[[ -9.3  -3.1  -0.5  51.1   8.8 -54.1  -0.7 -11.3   3.9   7.0  24.2 -30.6
  -23.1 -30.2  -3.3]
 [-56.0  16.1 -14.1  23.4 -62.5 -27.4  35.7 -22.3  10.0 -20.5  12.2 -16.5
   37.0 -43.2  18.7]
 [-26.8  18.4  -8.6   6.4  -8.5 -24.4  14.2  -7.8   0.6 -16.0   7.9 -10.2
   14.7  -8.8   6.3]
 [-29.5  18.3 -10.9   7.8 -11.5 -25.9  15.3 -10.9   3.2 -17.6   7.9 -12.0
   16.3  -9.9   6.7]
 [ 17.9  19.2 -24.0  -3.5  19.0  14.8  -8.7   5.2 -13.7   4.7 -19.7  -0.2
  -45.3 -20.6  30.6]]
:
[[-30.2  -3.3  -9.3  -3.1  -0.5  51.1   8.8 -54.1  -0.7 -11.3   3.9   7.0
   24.2 -30.6 -23.1]
 [-43.2  18.7 -56.0  16.1 -14.1  23.4 -62.5 -27.4  35.7 -22.3  10.0 -20.5
   12.2 -16.5  37.0]
 [ -8.8   6.3 -26.8  18.4  -8.6   6.4  -8.5 -24.4  14.2  -7.8   0.6 -16.0
    7.9 -10.2  14.7]
 [ -9.9   6.7 -29.5  18.3 -10.9   7.8 -11.5 -25.9  15.3 -10.9   3.2 -17.6
    7.9 -12.0  16.3]
 [-20.6  30.6  17.9  19.2 -24.0  -3.5  19.0  14.8  -8.7   5.2 -13.7   4.7
  -19.7  -0.2 -45.3]]

[[-36.0  25.5  26.4  -2.9  58.1 -52.1  56.7   8.9]
 [-56.8 -42.8 -28.6  -7.7   5.0 -59.2  48.8  53.0]]
:
[[ 56.7   8.9 -36.0  25.5  26.4  -2.9  58.1 -52.1]
 [ 48.8  53.0 -56.8 -42.8 -28.6  -7.7   5.0 -59.2]]

[[ -0.5  66.9  72.7 -17.9  23.9  74.4  47.1 -41.8  62.9  -7.4 -72.5]
 [ 63.7  48.7 -23.4 -58.6 -44.8 -69.5  56.8  58.2   8.1  50.8 -40.7]]
:
[[ -7.4 -72.5  -0.5  66.9  72.7 -17.9  23.9  74.4  47.1 -41.8  62.9]
 [ 50.8 -40.7  63.7  48.7 -23.4 -58.6 -44.8 -69.5  56.8  58.2   8.1]]

[[-15.7   0.7 -15.8 -32.6 -23.7  50.5 -31.9 -16.1 -57.3  43.1 -56.5]
 [ 17.7   0.6  18.0  36.6  25.7 -52.9  34.0  19.2  62.4 -47.1  59.8]
 [ 12.7  14.1  12.9  12.1  11.8  17.3  11.0  13.3  10.1  15.5   9.0]
 [-16.2 -14.1 -16.2 -18.5 -17.1  -7.5 -18.2 -16.4 -21.7  -8.2 -21.3]
 [-16.3 -14.0 -16.4 -18.9 -17.4  -6.7 -18.5 -16.5 -22.4  -7.5 -22.0]
 [-17.1 -14.0 -17.2 -20.5 -18.5  -4.5 -20.0 -17.3 -25.1  -5.5 -24.7]]
:
[[ 43.1 -56.5 -15.7   0.7 -15.8 -32.6 -23.7  50.5 -31.9 -16.1 -57.3]
 [-47.1  59.8  17.7   0.6  18.0  36.6  25.7 -52.9  34.0  19.2  62.4]
 [ 15.5   9.0  12.7  14.1  12.9  12.1  11.8  17.3  11.0  13.3  10.1]
 [ -8.2 -21.3 -16.2 -14.1 -16.2 -18.5 -17.1  -7.5 -18.2 -16.4 -21.7]
 [ -7.5 -22.0 -16.3 -14.0 -16.4 -18.9 -17.4  -6.7 -18.5 -16.5 -22.4]
 [ -5.5 -24.7 -17.1 -14.0 -17.2 -20.5 -18.5  -4.5 -20.0 -17.3 -25.1]]

[[-54.1  61.1 -53.8 -51.2 -12.1 -41.8  34.3  21.4  12.2  22.3  11.2]
 [-46.0  55.6 -45.6 -42.1  -7.2 -35.4  31.4  19.9  13.6  21.2  12.3]
 [-21.7 -16.6 -21.7 -21.4 -19.6 -21.2 -17.9 -18.5 -18.6 -18.4 -18.7]
 [-28.2  -7.1 -28.1 -27.3 -20.0 -26.0 -12.2 -14.6 -15.8 -14.3 -16.1]]
:
[[ 22.3  11.2 -54.1  61.1 -53.8 -51.2 -12.1 -41.8  34.3  21.4  12.2]
 [ 21.2  12.3 -46.0  55.6 -45.6 -42.1  -7.2 -35.4  31.4  19.9  13.6]
 [-18.4 -18.7 -21.7 -16.6 -21.7 -21.4 -19.6 -21.2 -17.9 -18.5 -18.6]
 [-14.3 -16.1 -28.2  -7.1 -28.1 -27.3 -20.0 -26.0 -12.2 -14.6 -15.8]]

[[-21.4 -11.1 -18.9 -16.5  -3.1  15.6  -1.4   9.7   0.6  12.1   2.5 -20.9
   21.5  10.5]
 [  4.5  -6.7  12.7  12.4  33.6  22.1  27.5  21.5 -57.5  25.4  19.0 -58.4
   52.6  -0.3]
 [ -0.6  -9.2  -4.3 -10.2  -3.2  -6.5 -15.5 -19.1  73.1 -13.0  -0.6  77.2
  -47.4   1.3]
 [-12.1  -9.4 -11.1  -4.4 -25.5 -18.8 -31.5 -13.2  64.7 -22.3  -9.9  52.3
  -62.9  -8.5]
 [  4.1  20.3   2.9  22.2  18.9   6.0  41.2  25.6 -64.8   5.9  18.8 -56.5
   61.0   0.6]]
:
[[ 21.5  10.5 -21.4 -11.1 -18.9 -16.5  -3.1  15.6  -1.4   9.7   0.6  12.1
    2.5 -20.9]
 [ 52.6  -0.3   4.5  -6.7  12.7  12.4  33.6  22.1  27.5  21.5 -57.5  25.4
   19.0 -58.4]
 [-47.4   1.3  -0.6  -9.2  -4.3 -10.2  -3.2  -6.5 -15.5 -19.1  73.1 -13.0
   -0.6  77.2]
 [-62.9  -8.5 -12.1  -9.4 -11.1  -4.4 -25.5 -18.8 -31.5 -13.2  64.7 -22.3
   -9.9  52.3]
 [ 61.0   0.6   4.1  20.3   2.9  22.2  18.9   6.0  41.2  25.6 -64.8   5.9
   18.8 -56.5]]
